Each row has a class, written after it.
-50; 4; 50; 264; -152; 355; 485; -188; -266; -308; 76; 21; -204; -344; -148; -143; -525; -143; 326; -241; -198; -51; 359; -166; -52; 129; -155; 33; 461; 481; -13; -142
Z271
-10; 24; -14; 145; 36; 227; 249; -79; -376; -46; -18; -137; -304; -338; -23; -214; -243; -72; 330; -71; -257; -89; 362; -204; -20; 51; -276; 339; 134; 567; -1; -37
Z961
-65; -277; -84; 196; 1; 126; 479; -79; -616; -285; 63; 272; -382; -385; 131; -52; -260; -217; 239; -201; -152; -60; 114; -62; -71; 97; -344; 36; 219; 268; 89; 14
Z782
1; -280; 49; 188; -40; 396; 382; -118; -402; -238; -43; -79; -114; -499; -210; -278; -350; -115; 264; -62; -303; -91; 214; -136; -149; 65; -334; 207; 460; 361; 43; -21
Z89
-67; -315; 37; 251; 153; 11; 437; -141; -353; -242; -37; -10; -174; -452; -33; -309; -473; -89; 352; 67; -431; 40; 317; -106; -173; 190; -343; 101; 153; 330; -118; -228
Z909
-51; 192; -52; 227; -61; 177; 364; -88; -289; -208; 63; 47; -175; -197; -28; -163; -134; -159; 262; -11; -10; -26; 150; -22; -92; 106; -135; -19; 104; 426; -113; -63
Z961
-79; 175; 177; -95; 88; -76; 131; -335; 172; 223; -148; 172; 113; -533; 167; -142; -169; 406; -96; 317; -127; 336; 408; -100; -45; -237; 142; -1; 59; -11; -121; 57
Z454
-269; -269; 86; 46; -139; 570; 218; -272; -352; -307; -221; -212; -158; -78; -211; -93; -689; -182; 232; -223; -228; -191; 157; 95; -194; -30; -226; 503; 289; 316; -271; -126
Z644
175; 298; 233; -146; 64; -120; 124; -273; 425; 163; -324; 26; 363; -124; 164; -136; 30; 349; -170; 345; -52; 327; 89; 61; -224; -187; 301; 84; 32; -105; -145; 42
Z782
76; 418; 249; -297; 53; -10; -206; -411; 357; 252; -272; 105; 475; -628; 596; -130; -330; 561; 35; 595; -159; 442; 272; -196; -27; -83; 79; -262; 3; 155; -268; -48
Z566
-113; 311; 62; -114; 233; -258; -40; -183; 201; 224; -171; 179; -162; -137; 137; -68; -61; 447; -139; 407; -234; 304; 286; -11; 83; -335; 137; 90; -203; -129; 82; 241
Z271
-157; -175; -6; 39; -35; 231; 154; -20; -278; -324; -1; -83; -236; -416; -46; -226; -308; -125; 291; 52; -297; -125; 322; -122; -88; 169; -204; 298; 106; 509; -65; -106
Z543
-101; 144; 196; -313; 157; -210; -588; -488; -51; 394; -230; 214; -39; -701; 430; 85; -76; 394; 34; 899; 70; 159; 585; -248; 6; -125; 137; 64; -474; 343; 27; -179
Z909
-35; 390; 232; -380; 161; -101; -287; -289; 35; 306; -197; 298; 158; -114; 681; -262; 72; 436; 173; 766; -19; 357; 88; -99; 17; -70; -136; -354; -446; 74; -158; -43
Z319
-28; 214; 224; -175; 91; -194; -15; -148; 111; 289; -113; -11; 237; -477; 253; -92; -53; 439; 38; 273; 29; 374; 445; 30; -195; -147; 279; 7; -38; 6; -193; -53
Z319
-194; 201; -6; -54; 42; -481; 147; 60; 166; 125; 111; -103; -64; -661; 92; -308; 51; 523; -117; 321; -135; 376; 417; -224; -171; -261; 294; 68; -69; 6; -96; 33
Z89
-177; 55; 224; -168; 178; 36; -164; -420; -9; 341; -162; 481; 14; -612; 298; -161; -312; 410; -44; 309; -21; 389; 442; -106; -90; -117; 31; -154; -217; -104; -338; 56
Z130
-147; 20; 152; -272; 94; 16; -138; -152; 9; -53; -216; 131; 75; -570; 268; -149; -120; 421; -84; 395; -147; 331; 299; -155; -164; -120; 95; 71; 31; -23; -144; 79
Z271
-69; 337; 52; -174; 87; -184; 107; -156; 147; -65; -127; 13; 72; -349; 290; -162; -191; 438; -67; 264; -238; 282; 165; -129; -18; -131; 67; 209; -17; 154; -167; 39
Z566
-11; 370; 43; -124; 185; -127; 46; -166; -296; 72; -61; -20; -87; -590; 145; -219; -252; 443; 92; 320; -326; 377; 434; -63; -54; -246; 79; 147; 151; 264; 31; 230
Z909
-30; -124; 33; 134; -50; 419; 342; -266; -207; -146; -61; 8; -152; -317; -15; -259; -359; -102; 355; 0; -276; -142; 254; -169; -26; 125; -397; 26; 164; 606; -40; -120
Z909
-77; 346; 109; -81; 136; -78; 100; -223; -20; 32; -122; 7; -34; -501; 328; -177; -55; 497; -18; 320; -45; 355; 278; -128; -140; -212; 104; -144; 20; 147; -188; 114
Z89
-65; -142; 100; 300; -7; 594; 447; -75; -493; -402; 4; -126; 43; -50; -402; -287; -628; -336; 512; -206; -274; -223; 129; 230; -147; 130; -83; 36; 602; 329; -142; -103
Z130
-200; 51; 140; -194; 137; -20; -20; -266; 133; 263; -196; -78; -123; -555; 76; -212; -202; 515; -138; 334; -299; 331; 415; -111; -30; -371; 53; 222; -1; 1; -144; 203
Z909
-25; -143; -39; 131; -9; 284; 308; -221; -521; -207; -41; -9; -50; -389; 31; -173; -425; -170; 364; -35; -233; -95; 257; -73; -101; 89; -361; 50; 297; 525; -35; -198
Z454
-307; -202; -128; 89; 193; -31; -166; -101; -366; -351; 164; -340; -562; -547; -293; -48; -151; 18; 91; 180; -175; -289; 249; -206; -47; 12; -63; 300; -54; 606; -115; -194
Z644
-315; 34; 208; -120; 216; -45; -92; -290; 55; 215; -158; 79; -121; -514; -38; -46; -444; 776; -175; 232; -199; 350; 266; -85; -66; -282; 56; 73; 58; -98; -258; 205
Z271
-113; 191; 135; -233; 166; -362; -77; -108; 244; 76; -107; -277; 13; -472; 90; -177; 120; 373; -196; 628; -302; 409; 201; 42; -17; -395; 270; 210; -126; -315; 36; 218
Z644
-140; -69; 117; -98; 54; -107; 83; -237; -182; 84; -110; 95; -101; -825; 182; -124; -368; 404; -78; 226; -154; 302; 426; -180; -127; -157; 57; -19; 229; 62; -55; 16
Z782
-119; 168; 214; -344; 115; -53; 62; -44; 271; 71; -136; -144; -24; -432; 259; -165; 455; 663; 12; 446; -7; 321; 414; -83; -3; -225; 97; 58; -136; 133; -50; 79
Z130
-132; 13; 264; -241; 124; -54; -85; -61; 362; 42; -151; 89; 208; -467; 103; -308; 64; 362; -113; 550; -117; 264; 205; 20; -223; -79; 387; -40; -27; -179; -235; 93
Z566
171; 325; 389; -290; -116; -357; -172; -90; 864; -178; -480; -328; 357; 56; 589; -71; 217; 305; -286; 889; -154; 272; -209; -191; -189; 29; 569; 140; -380; -267; 91; 99
Z782
33; -116; -141; 92; -172; 379; 385; -272; -429; -582; -219; -253; 19; -223; 127; -30; -401; -346; 112; -101; -293; -40; -7; -87; -147; 94; -423; 300; 233; 454; 8; -67
Z543
-121; 163; 268; -169; 239; 94; -132; -379; 439; 61; -196; -117; 61; -504; -6; -260; -110; 528; -27; 470; -334; 231; 537; -198; 0; -169; 215; 68; -109; 219; -197; -18
Z782
-95; 165; 174; -74; 147; -145; 18; -337; 504; 217; -123; 222; 82; -490; 187; -206; -112; 347; -56; 452; -165; 231; 307; -128; -65; -145; 108; -148; -271; 15; -235; 1
Z543
53; 24; 24; 226; 129; 74; 345; 93; -273; -195; 162; -198; -142; -360; -155; -338; -33; -19; 442; -24; -238; -52; 277; -118; -128; 229; -184; 244; 205; 571; -152; -169
Z644
-397; 264; -189; 262; 580; -228; -40; -175; -522; -139; -234; 274; -322; 76; 118; 113; -788; 423; -54; -112; -287; 332; 251; 118; -69; -296; -43; 165; -76; -205; -539; 110
Z130
-104; 107; 229; -77; 124; 137; 90; -354; 67; 103; -209; -106; 167; -438; 211; -28; -360; 349; 80; 148; -95; 268; 278; 52; -80; -233; 72; -124; 197; -3; -282; -27
Z271
-16; 275; 150; -89; 213; -280; 108; -394; -77; 268; -149; 265; -53; -519; 327; -110; -312; 508; -19; 388; -221; 439; 377; -170; -70; -199; 40; 125; -68; 125; -79; 74
Z271
-85; 253; 278; -148; -31; 29; 93; -266; 307; 229; -44; 63; 110; -619; 222; -265; -29; 474; -50; 308; -5; 392; 368; -199; -145; -131; 271; -166; -13; 51; -217; 108
Z271
-90; -127; 162; 106; 26; 442; 378; -191; -398; -3; -49; -288; 59; -347; 84; -193; -186; -119; 492; -208; -129; 53; 457; 103; -89; 34; -261; 223; 152; 364; -284; -156
Z454
-121; -117; 109; -217; 108; -80; -55; -101; -81; -114; -235; 49; 104; -716; 161; -69; -279; 282; -148; 298; -340; 443; 496; -26; -156; -144; 209; 291; 160; -200; 25; 162
Z271
-54; 240; 116; -170; 201; -230; -109; -283; 121; 224; -119; 177; 4; -512; 228; -2; 62; 538; -97; 488; -97; 297; 540; -257; 78; -275; 140; -56; -135; 61; 155; 46
Z454
-294; -600; 327; 30; -136; 882; 327; -172; -115; -437; -142; -40; -165; 4; -315; -36; -258; -257; 335; -443; 53; -258; 153; 195; -197; -28; -341; -381; 253; -227; -55; -44
Z543
-266; 140; 158; -332; -20; -136; -157; -374; 293; 259; -256; 84; -175; -606; 200; 70; -336; 621; -274; 336; -81; 270; 517; -85; 68; -326; 209; 258; -133; 81; -58; 92
Z130
-54; 170; 78; -118; 145; -318; 84; -192; -81; 149; -77; 139; 23; -606; 283; -87; -117; 519; -56; 380; -117; 414; 362; -204; -50; -188; 38; 50; 34; 56; -59; -2
Z909
-98; 104; 71; -32; -84; 104; 168; -158; 57; 26; 73; 46; -199; -191; -142; -225; -94; 234; 297; 265; -199; -142; 343; -224; 111; 73; -177; 456; -46; 763; 28; -213
Z89
-214; 188; 215; -198; 149; -104; 99; -317; 159; 167; -72; 24; -59; -876; 281; -428; -114; 620; -1; 512; -351; 581; 625; -164; -123; -138; 148; -10; -179; 200; -283; 143
Z782
-196; 172; 73; -260; 180; -183; -75; -197; -81; -4; -135; 160; -48; -553; 303; -85; -192; 494; -16; 445; -247; 403; 439; -59; -24; -214; 47; 55; -92; 17; -41; 89
Z566
-48; 401; 136; -126; 136; -332; -92; -94; 398; 220; -33; 120; 125; -418; 362; -78; 42; 404; -67; 353; 116; 276; 216; 36; -98; -119; 434; -347; -190; -70; -227; 45
Z644
19; 4; -99; 150; -32; 249; 288; -129; -395; -160; -31; -36; -213; -173; -42; -136; -198; -117; 225; -76; -182; -132; 132; -126; -17; 53; -343; 221; 120; 520; 86; 7
Z909
-116; 232; 163; -234; 98; -39; -10; -212; 49; 104; -140; 138; -7; -608; 251; -246; -96; 526; 38; 407; -197; 354; 406; -118; -102; -210; 76; 52; -29; 140; -127; 113
Z782
-108; -297; -4; -11; -199; -23; 105; -91; -620; -111; 67; 127; -246; -665; 49; 108; -373; -58; 153; 198; -75; 88; 235; -32; -46; 178; -191; 445; 254; 375; 58; -105
Z130
-75; -102; 19; 137; 24; 382; 213; -69; -442; -187; -20; -240; -229; -333; -161; -266; -244; -70; 321; -55; -255; -107; 231; -46; -108; 14; -237; 145; 279; 439; -37; 14
Z782
-49; -119; 10; 79; 0; 413; 246; -213; -385; -309; -96; -53; -168; -332; -53; -235; -370; -125; 338; 64; -348; -111; 318; -144; -28; 107; -336; 191; 218; 576; 40; -87
Z909
52; -262; 39; 183; 108; 152; 327; -88; -609; -111; -59; 13; -47; -240; -86; -166; -226; -73; 333; 203; -228; -33; 152; -121; -61; 179; -440; 266; 330; 388; 72; -183
Z543
-314; -26; 266; -297; 118; -256; -73; -208; 488; 56; -152; 135; -136; -560; 260; -11; 106; 670; -169; 575; -23; 216; 414; -194; 37; -128; 172; 4; -327; -18; -67; -63
Z566
-119; -44; -53; 198; 88; 465; 307; -24; -179; -267; 82; -81; -229; -150; -369; -240; -137; 9; 267; -128; -334; -257; 175; -106; 86; 106; -275; 363; 205; 610; -53; 70
Z566
-66; -82; -46; 230; 219; 548; 66; -143; -817; -281; -217; -192; -516; -164; 46; -322; -356; -240; 285; 232; -465; 34; 303; -134; 47; 10; -453; -57; 337; 315; 149; 214
Z89
-132; -314; 50; 171; -30; 455; 253; -83; -326; -155; -24; -60; -203; -416; -228; -204; -356; -205; 310; -152; -228; -154; 314; 37; -120; 93; -222; 175; 263; 340; -89; 7
Z909
-214; 168; 139; -177; 116; 19; 104; -145; 157; -280; -59; -166; -108; -459; -15; -115; 50; 383; -38; 300; -206; 234; 480; -37; 80; -219; 233; 131; 4; 82; 18; 85
Z130
-97; -24; 18; 23; -112; 247; 264; -181; -339; -304; 27; -143; 27; -351; -179; -183; -381; -70; 249; 98; -220; -41; 127; 45; -125; 8; -135; 160; 307; 396; -34; -119
Z566
-203; 172; 140; -116; 182; -237; 20; -231; -100; 164; -90; 195; -81; -490; 222; -15; -139; 640; -90; 321; -2; 453; 417; -93; -150; -208; 186; -58; -98; -11; -169; 106
Z909
86; -324; 10; 133; 93; 127; 269; -36; -404; -116; -26; -88; -126; -571; -167; -246; -223; -190; 300; 31; -393; -65; 368; -95; -213; 96; -243; 465; 273; 388; 62; -81
Z566
-100; -374; 132; 81; 98; 426; 212; -104; -363; -153; -97; -17; -159; -366; -9; -237; -272; -181; 443; -37; -255; -150; 383; 18; -132; 125; -254; 240; 156; 378; -120; -126
Z89
-49; -64; 27; 215; -6; 403; 273; -127; -628; -231; 67; -59; -150; -364; -152; -204; -442; -178; 423; -175; -217; -117; 247; -75; -53; 140; -332; 181; 399; 500; -96; -99
Z454
-241; -52; 249; -17; 279; -113; 54; -342; 429; 179; -173; 225; 121; -377; 141; -81; -213; 458; -26; 373; -140; 250; 281; -1; -64; -114; 65; -115; -242; -174; -409; -106
Z566
-27; -24; -80; 141; 26; 176; 285; -133; -497; -301; 18; -129; -287; -481; -60; -201; -349; -77; 311; 60; -331; -54; 282; -134; -99; 67; -335; 132; 251; 615; 65; -35
Z543
-87; -152; -98; 12; -178; 160; 323; 9; -172; -205; 50; -336; -325; -734; -97; -233; -178; -140; 121; 62; -446; -37; 364; -180; 25; -103; -146; 401; 291; 443; 231; 136
Z961
-252; -495; 46; 208; 196; 95; 221; 63; -349; -412; 81; 229; -357; -361; -85; -376; -107; -199; 276; 134; -238; -121; 278; -236; -265; 388; -129; -72; -196; 234; -118; -150
Z961
24; -54; 7; 215; -269; 227; 231; -341; -241; -45; 28; 26; -67; -361; -72; -186; -544; -369; 229; -175; -54; -171; 80; -179; -177; 180; -337; 171; 139; 477; -233; -318
Z454
-228; 189; 269; -159; 202; -106; -63; -74; 75; 207; -53; 64; -99; -587; 13; -250; -158; 638; 59; 377; -206; 393; 571; -74; -94; -254; 251; 62; 37; -108; -118; 181
Z644
